Here is a tiny trained network, its code and every weight. The questions are about switching its units off for an input and a class, where a switched-off unit gives its printed mean instead of its output.

import numpy as np


def w(rows, s, z=0):
    codes = np.array(rows[::2]) - 128.0
    scale = np.full(codes.shape[1], s)
    scale[-1] = z or s
    return codes * scale


def norm(h):
    return h / np.sqrt((h * h).mean(-1, keepdims=True) + 1e-5)


def f(y):
    return np.maximum(y, 0)


def log_softmax(a):
    a = a - a.max(-1, keepdims=True)
    return a - np.log(np.exp(a).sum(-1, keepdims=True))


def net(x, mask):
    res = np.array(x, float).reshape(1, 3) / 4 @ E
    u = 0
    for l in range(2):
        y = f(norm(res) @ A[l][:, :-1].T + A[l][:, -1])
        res = res + np.where(mask[u : u + 9], y, B[l][:, -1]) @ B[l][:, :-1]
        u += 9
    return log_softmax(norm(res)[-1] @ U[:, :-1].T + U[:, -1])


A, B = {}, {}
E = w([
[133,255,138,132,240,3,25,118,138],'x0',
[127,182,17,118,60,191,32,92,106],'x1',
[136,34,73,136,242,186,70,188,226],'x2',
],0.00086)
A[0] = w([
[112,158,151,137,89,110,160,81,98,159],'L0N0',
[77,125,147,252,89,117,82,117,139,31],'L0N1',
[97,118,132,145,83,210,191,112,172,171],'L0N2',
[166,200,131,115,170,78,96,131,164,178],'L0N3',
[159,92,128,88,168,170,137,69,54,3],'L0N4',
[95,109,112,145,152,156,106,174,207,155],'L0N5',
[156,172,179,193,70,118,139,118,67,83],'L0N6',
[77,154,57,155,128,231,70,126,104,19],'L0N7',
[119,114,174,134,156,127,164,175,129,148],'L0N8',
],0.0017,0.006)
B[0] = w([
[132,105,100,113,148,123,131,128,147,203],'L0N0',
[55,153,95,158,56,168,197,51,74,128],'L0N1',
[127,131,130,142,133,97,98,137,104,220],'L0N2',
[127,96,127,134,108,134,126,139,101,251],'L0N3',
[90,100,173,142,171,109,179,248,182,128],'L0N4',
[128,133,116,114,116,101,153,101,127,198],'L0N5',
[107,118,101,113,124,96,151,90,121,136],'L0N6',
[95,121,136,253,122,151,210,224,120,128],'L0N7',
[127,133,111,109,132,154,117,112,109,177],'L0N8',
],0.0048,0.0029)
A[1] = w([
[133,196,142,155,171,95,73,147,143,26],'L1N0',
[143,193,152,159,173,89,106,135,141,76],'L1N1',
[125,91,97,143,189,175,101,171,252,50],'L1N2',
[137,90,137,173,68,199,171,164,140,4],'L1N3',
[109,199,99,123,90,202,99,117,175,50],'L1N4',
[127,126,87,83,113,128,105,85,109,153],'L1N5',
[126,196,158,128,72,108,176,104,127,44],'L1N6',
[118,132,203,113,163,127,180,153,168,27],'L1N7',
[123,126,196,127,148,119,200,137,156,80],'L1N8',
],0.0043,0.0019)
B[1] = w([
[96,47,192,88,65,197,132,175,139,182],'L1N0',
[103,77,142,116,78,181,121,156,138,180],'L1N1',
[116,204,107,104,63,49,215,53,134,198],'L1N2',
[71,109,216,63,123,124,43,189,164,170],'L1N3',
[226,193,155,190,234,189,78,128,69,157],'L1N4',
[132,122,157,145,157,126,154,146,144,254],'L1N5',
[109,159,39,81,150,67,186,57,254,165],'L1N6',
[203,201,69,194,171,204,43,121,68,152],'L1N7',
[165,174,77,173,145,183,63,123,115,169],'L1N8',
],0.0045,0.0028)
U = w([
[66,210,23,37,49,3,252,6,229,165],'0',
[14,5,252,26,25,208,29,251,152,167],'1',
[249,241,52,241,236,245,20,115,35,153],'2',
[134,14,142,240,241,16,230,224,68,83],'3',
[2,225,238,252,178,177,199,158,214,2],'4',
],0.0073,0.0072)

Each question gives the input, the list of numbers given to net, and the class t.
The units are the neurons (one row each of A and B). Each row of codes is followed by its name. A weight is (code - 128) times the scale printed after its matrix; where a second scale follows, it is the last column's (A, B and U).
mask holds one flag per neuron, layer by layer. A switched-off neuron (its flag False) gives its mean, the last column of its row in B, instead of its output. The means were averaged over made-up inputs and are rounded, as every weight is.
A unit's drop is (log p(t) with every unit on - log p(t) with that unit switched off) / (log p(t) with every unit on - log p(t) with every unit switched off).
The circuit of an input: a set's keep is (log p(t) with only the set's units on - log p(t) with every unit switched off) / (log p(t) with every unit on - log p(t) with every unit switched off). Starting from the 12 units with the biggest drops (on a tie, the unit counted first), units are removed one at a time, each time the one whose removal leaves the highest keep (on an exact tie, the one counted first), for as long as the keep stays at least 0.8.
circuit, biggest first: the units of the circuit, biggest drop first
most important unit: the unit with the biggest drop
top k neurons: the k neurons with the biggest drops, biggest first
top k neurons in layer l: the k neurons of layer l with the biggest drops, biggest first
drop of u: that unit's drop, to one decimal
input [-8,8,8], class 0: top 2 neurons => (L1N2, L0N3)
input [-6,7,-2], class 2: most important unit => L1N4
input [-1,4,-2], class 2: top 2 neurons => (L0N3, L0N5)
input [2,8,8], class 0: top 2 neurons => (L1N2, L0N8)
input [-7,8,0], class 2: top 2 neurons => (L1N4, L0N3)
input [8,-8,-3], class 1: top 3 neurons in layer 1 => (L1N0, L1N1, L1N4)
input [8,1,-7], class 1: top 3 neurons in layer 1 => (L1N0, L1N1, L1N2)
input [-4,-4,4], class 0: top 2 neurons => (L0N3, L1N2)
input [4,5,-4], class 2: top 4 neurons => (L0N2, L0N5, L1N2, L1N3)
input [0,3,3], class 3: top 2 neurons in layer 0 => (L0N5, L0N0)
input [-1,3,1], class 3: top 2 neurons => (L0N2, L1N2)
input [-3,3,-2], class 3: top 2 neurons in layer 0 => (L0N3, L0N2)
input [-5,8,-5], class 2: top 2 neurons => (L1N4, L0N3)
input [4,-7,5], class 2: circuit, biggest first => (L1N7)
input [4,-3,5], class 0: top 2 neurons => (L1N2, L0N2)
input [6,-4,7], class 0: top 2 neurons => (L1N2, L0N2)
input [8,6,-3], class 1: drop of L1N0 => 0.2
input [5,3,2], class 1: drop of L0N1 => 0.0
input [-2,4,8], class 0: drop of L1N2 => 0.3
input [2,8,-5], class 2: circuit, biggest first => (L1N4)
